Here is a tiny trained network, its code and every weight. The questions are about switching its units off for an input and a target symbol, where a switched-off unit gives its printed mean instead of its output.

import numpy as np


def w(rows, s, z=0):
    codes = np.array(rows[::2]) - 128.0
    scale = np.full(codes.shape[1], s)
    scale[-1] = z or s
    return codes * scale


def norm(h):
    return h / np.sqrt((h * h).mean(-1, keepdims=True) + 1e-5)


def f(y):
    return y / 2 * (1 + np.tanh(0.7978845608 * (y + 0.044715 * y**3)))


def softmax(a):
    e = np.exp(a - a.max(-1, keepdims=True))
    return e / e.sum(-1, keepdims=True)


def log_softmax(a):
    a = a - a.max(-1, keepdims=True)
    return a - np.log(np.exp(a).sum(-1, keepdims=True))


def net(x, mask):
    ids = ['ηθπτφψω'.index(c) for c in x.split()]
    T = len(ids)
    res = E[ids] + P[:T]
    u = 0
    for l in range(2):
        q, k, v = (norm(res) @ M[l].T for M in (Q, K, V))
        z = softmax(np.where(np.tri(T) > 0, q @ k.T / 4**0.5, -1e9)) @ v
        res = res + np.where(mask[u], z, O[l][:, -1]) @ O[l][:, :-1]
        u += 1
        y = f(norm(res) @ A[l][:, :-1].T + A[l][:, -1])
        res = res + np.where(mask[u : u + 12], y, B[l][:, -1]) @ B[l][:, :-1]
        u += 12
    return log_softmax(norm(res)[-1] @ U[:, :-1].T + U[:, -1])


Q, K, V, O, A, B = {}, {}, {}, {}, {}, {}
E = w([
[46,133,198],'η',
[114,50,210],'θ',
[28,79,182],'π',
[127,56,208],'τ',
[54,170,4],'φ',
[167,102,37],'ψ',
[145,180,183],'ω',
],0.015)
P = w([
[192,44,72],'0',
[162,48,75],'1',
[143,168,63],'2',
[116,143,90],'3',
[104,139,112],'4',
[106,134,134],'5',
[107,133,155],'6',
[106,129,175],'7',
[103,126,195],'8',
[99,121,221],'9',
[111,115,237],'10',
[113,105,255],'11',
],0.0078)
Q[0] = w([
[134,39,53],'0.h1',
[190,130,32],'0.h1',
[58,180,63],'0.h1',
[253,22,148],'0.h1',
],0.0069)
K[0] = w([
[1,169,52],'0.h1',
[130,34,52],'0.h1',
[160,108,242],'0.h1',
[84,17,179],'0.h1',
],0.0076)
V[0] = w([
[116,109,123],'0.h1',
[130,137,128],'0.h1',
[157,142,92],'0.h1',
[141,55,2],'0.h1',
],0.0089)
O[0] = w([
[56,150,3,115],'0.h1',
[139,138,126,131],'0.h1',
[222,211,119,110],'0.h1',
[70,109,123,3],'0.h1',
],0.0044,0.0053)
A[0] = w([
[65,97,186,86],'0.n1',
[81,192,39,21],'0.n2',
[182,232,69,89],'0.n3',
[138,170,149,69],'0.n4',
[115,209,177,5],'0.n5',
[8,182,172,45],'0.n6',
[79,180,207,122],'0.n7',
[239,136,150,81],'0.n8',
[213,48,96,79],'0.n9',
[118,155,100,76],'0.n10',
[118,147,111,65],'0.n11',
[237,97,52,87],'0.n12',
],0.011,0.0029)
B[0] = w([
[145,96,86,204],'0.n1',
[165,88,255,182],'0.n2',
[69,124,52,180],'0.n3',
[161,158,117,146],'0.n4',
[116,213,115,184],'0.n5',
[112,91,111,200],'0.n6',
[97,150,101,255],'0.n7',
[245,107,104,186],'0.n8',
[99,103,66,138],'0.n9',
[56,160,168,122],'0.n10',
[66,202,176,115],'0.n11',
[20,19,139,139],'0.n12',
],0.0083,0.0052)
Q[1] = w([
[8,169,95],'1.h1',
[254,139,54],'1.h1',
[122,132,156],'1.h1',
[47,80,142],'1.h1',
],0.014)
K[1] = w([
[137,204,230],'1.h1',
[115,118,7],'1.h1',
[121,131,127],'1.h1',
[101,139,193],'1.h1',
],0.015)
V[1] = w([
[89,159,167],'1.h1',
[202,55,119],'1.h1',
[77,89,161],'1.h1',
[80,2,146],'1.h1',
],0.0095)
O[1] = w([
[1,234,58,103],'1.h1',
[110,188,198,169],'1.h1',
[130,52,121,172],'1.h1',
[42,113,168,252],'1.h1',
],0.0079,0.0047)
A[1] = w([
[111,189,85,51],'1.n1',
[161,137,179,226],'1.n2',
[99,98,211,69],'1.n3',
[55,176,131,148],'1.n4',
[220,64,134,20],'1.n5',
[108,168,129,85],'1.n6',
[72,133,32,1],'1.n7',
[103,183,182,226],'1.n8',
[144,4,123,155],'1.n9',
[128,92,121,48],'1.n10',
[193,182,109,208],'1.n11',
[200,177,146,31],'1.n12',
],0.016,0.002)
B[1] = w([
[213,123,72,163],'1.n1',
[63,103,193,194],'1.n2',
[156,160,133,225],'1.n3',
[173,114,39,200],'1.n4',
[132,221,2,151],'1.n5',
[185,136,138,146],'1.n6',
[142,163,240,200],'1.n7',
[167,143,190,212],'1.n8',
[225,215,98,254],'1.n9',
[106,188,113,137],'1.n10',
[60,107,145,203],'1.n11',
[68,41,200,203],'1.n12',
],0.0092,0.0072)
U = w([
[140,118,248,165],'η',
[127,89,89,192],'θ',
[138,132,143,3],'π',
[162,84,135,47],'τ',
[225,185,109,189],'φ',
[135,75,127,119],'ψ',
[63,166,110,148],'ω',
],0.013,0.0046)

Each question gives the input, a string of symbols that net reads in full, and the target symbol t.
The units are the heads (4 rows each of Q, K, V and O) and the neurons (one row each of A and B). Each row of codes is followed by its name. A weight is (code - 128) times the scale printed after its matrix; where a second scale follows, it is the last column's (O, A, B and U).
mask holds one flag per unit, layer by layer, with each layer's heads first. A switched-off unit (its flag False) gives its mean, the last column of its rows in O or B, instead of its output. The means were averaged over made-up inputs and are rounded, as every weight is.
A unit's drop is (log p(t) with every unit on - log p(t) with that unit switched off) / (log p(t) with every unit on - log p(t) with every unit switched off).
most important unit: the unit with the biggest drop
top k neurons: the k neurons with the biggest drops, biggest first
k most important neurons of layer l: the k neurons of layer l with the biggest drops, biggest first
drop of u: that unit's drop, to one decimal
input ω ω τ φ φ φ ψ, target θ: top 3 neurons -> (0.n12; 0.n2; 0.n9)
input φ φ τ φ φ ω, target φ: top 2 neurons -> (0.n2; 1.n1)
input η ω η, target φ: top 2 neurons -> (1.n4; 1.n7)
input ω φ ψ π, target ω: top 3 neurons -> (0.n12; 0.n9; 1.n8)
input ω ω ω π θ π φ τ θ ω π, target φ: top 3 neurons -> (0.n1; 1.n9; 0.n3)
input ω ω ω, target η: most important unit -> 1.n12
input φ θ ω ω ω ω π φ τ, target φ: top 3 neurons -> (1.n9; 1.n12; 0.n1)
input ω ω θ φ η, target ω: top 2 neurons -> (0.n8; 1.n9)
input τ ω ω, target η: 2 most important neurons of layer 0 -> (0.n9; 0.n8)
input η τ π τ π η π ω, target φ: top 3 neurons -> (0.n7; 0.n2; 1.n4)
input π ω ω φ ω φ π φ π, target ω: 2 most important neurons of layer 0 -> (0.n2; 0.n7)
input θ ω ω π φ ω π φ ω φ, target φ: top 3 neurons -> (0.n3; 1.n4; 1.n7)
input ω θ ω φ, target φ: 2 most important neurons of layer 1 -> (1.n7; 1.n1)
input φ ψ φ π θ, target φ: 3 most important neurons of layer 0 -> (0.n1; 0.n2; 0.n10)
input φ φ π η, target ω: drop of 1.n12 -> 0.2
input η π φ π ψ, target θ: drop of 1.h1 -> 0.9
input ω η τ, target φ: drop of 1.n9 -> 0.6
input ω ω ψ τ φ ω ω η, target φ: drop of 0.n6 -> 0.0
